Below is a small trained network, with its code and all its weights. Each question gives an input and a class and asks what happens when units are switched off, that is, made to give their printed mean instead of their output.

import numpy as np


def w(rows, s, z=0):
    codes = np.array(rows[::2]) - 128.0
    scale = np.full(codes.shape[1], s)
    scale[-1] = z or s
    return codes * scale


def norm(h):
    return h / np.sqrt((h * h).mean(-1, keepdims=True) + 1e-5)


def f(y):
    return np.maximum(y, 0)


def log_softmax(a):
    a = a - a.max(-1, keepdims=True)
    return a - np.log(np.exp(a).sum(-1, keepdims=True))


def net(x, mask):
    res = np.array(x, float).reshape(1, 5) / 4 @ E
    u = 0
    for l in range(3):
        y = f(norm(res) @ A[l][:, :-1].T + A[l][:, -1])
        res = res + np.where(mask[u : u + 3], y, B[l][:, -1]) @ B[l][:, :-1]
        u += 3
    return log_softmax(norm(res)[-1] @ U[:, :-1].T + U[:, -1])


A, B = {}, {}
E = w([
[103,117,232],'x0',
[177,221,73],'x1',
[117,211,168],'x2',
[91,57,144],'x3',
[251,67,206],'x4',
],0.0023)
A[0] = w([
[134,251,96,94],'L0N0',
[143,82,68,10],'L0N1',
[55,183,153,29],'L0N2',
],0.012,0.0013)
B[0] = w([
[76,246,68,254],'L0N0',
[134,182,99,181],'L0N1',
[179,45,112,212],'L0N2',
],0.014,0.0046)
A[1] = w([
[48,248,172,21],'L1N0',
[3,116,189,2],'L1N1',
[26,182,91,128],'L1N2',
],0.0043,0.0009)
B[1] = w([
[178,160,200,227],'L1N0',
[108,3,168,147],'L1N1',
[194,189,165,255],'L1N2',
],0.0044,0.002)
A[2] = w([
[193,196,158,2],'L2N0',
[197,154,119,55],'L2N1',
[166,153,254,16],'L2N2',
],0.0089,0.00082)
B[2] = w([
[158,36,120,254],'L2N0',
[135,87,152,225],'L2N1',
[2,137,217,237],'L2N2',
],0.0091,0.0029)
U = w([
[113,239,75,188],'0',
[203,49,123,7],'1',
[67,71,255,150],'2',
],0.0092,0.0021)

Each question gives the input, the list of numbers given to net, and the class t.
The units are the neurons (one row each of A and B). Each row of codes is followed by its name. A weight is (code - 128) times the scale printed after its matrix; where a second scale follows, it is the last column's (A, B and U).
mask holds one flag per neuron, layer by layer. A switched-off neuron (its flag False) gives its mean, the last column of its row in B, instead of its output. The means were averaged over made-up inputs and are rounded, as every weight is.
A unit's drop is (log p(t) with every unit on - log p(t) with that unit switched off) / (log p(t) with every unit on - log p(t) with every unit switched off).
The circuit of an input: a set's keep is (log p(t) with only the set's units on - log p(t) with every unit switched off) / (log p(t) with every unit on - log p(t) with every unit switched off). Starting from all 9 units, units are removed one at a time, each time the one whose removal leaves the highest keep (on an exact tie, the one counted first), for as long as the keep stays at least 0.8.
units of the circuit, in order: the units of the circuit, biggest drop first
top k neurons: the k neurons with the biggest drops, biggest first
k most important neurons of layer l: the k neurons of layer l with the biggest drops, biggest first
drop of u: that unit's drop, to one decimal
input [-4,-4,3,5,-5], class 1: units of the circuit, in order	(L0N0 L2N2)
input [-6,-4,4,-8,8], class 2: units of the circuit, in order	(L0N0 L0N2 L2N2)
input [-8,-5,4,2,2], class 1: top 2 neurons	(L0N0 L2N0)
input [3,1,-4,-7,7], class 2: units of the circuit, in order	(L2N2 L0N0)
input [2,1,-3,2,3], class 2: 2 most important neurons of layer 0	(L0N2 L0N0)
input [0,-2,4,5,-6], class 1: units of the circuit, in order	(L0N2)
input [-1,4,-8,-6,3], class 1: top 4 neurons	(L0N0 L2N0 L2N2 L2N1)
input [4,-1,-4,-8,6], class 2: top 2 neurons	(L2N2 L0N2)
input [0,-7,0,-1,-1], class 1: drop of L1N0	0.4
input [-1,1,-1,2,2], class 1: drop of L0N0	0.8
input [2,4,-8,-4,3], class 1: drop of L0N0	0.9
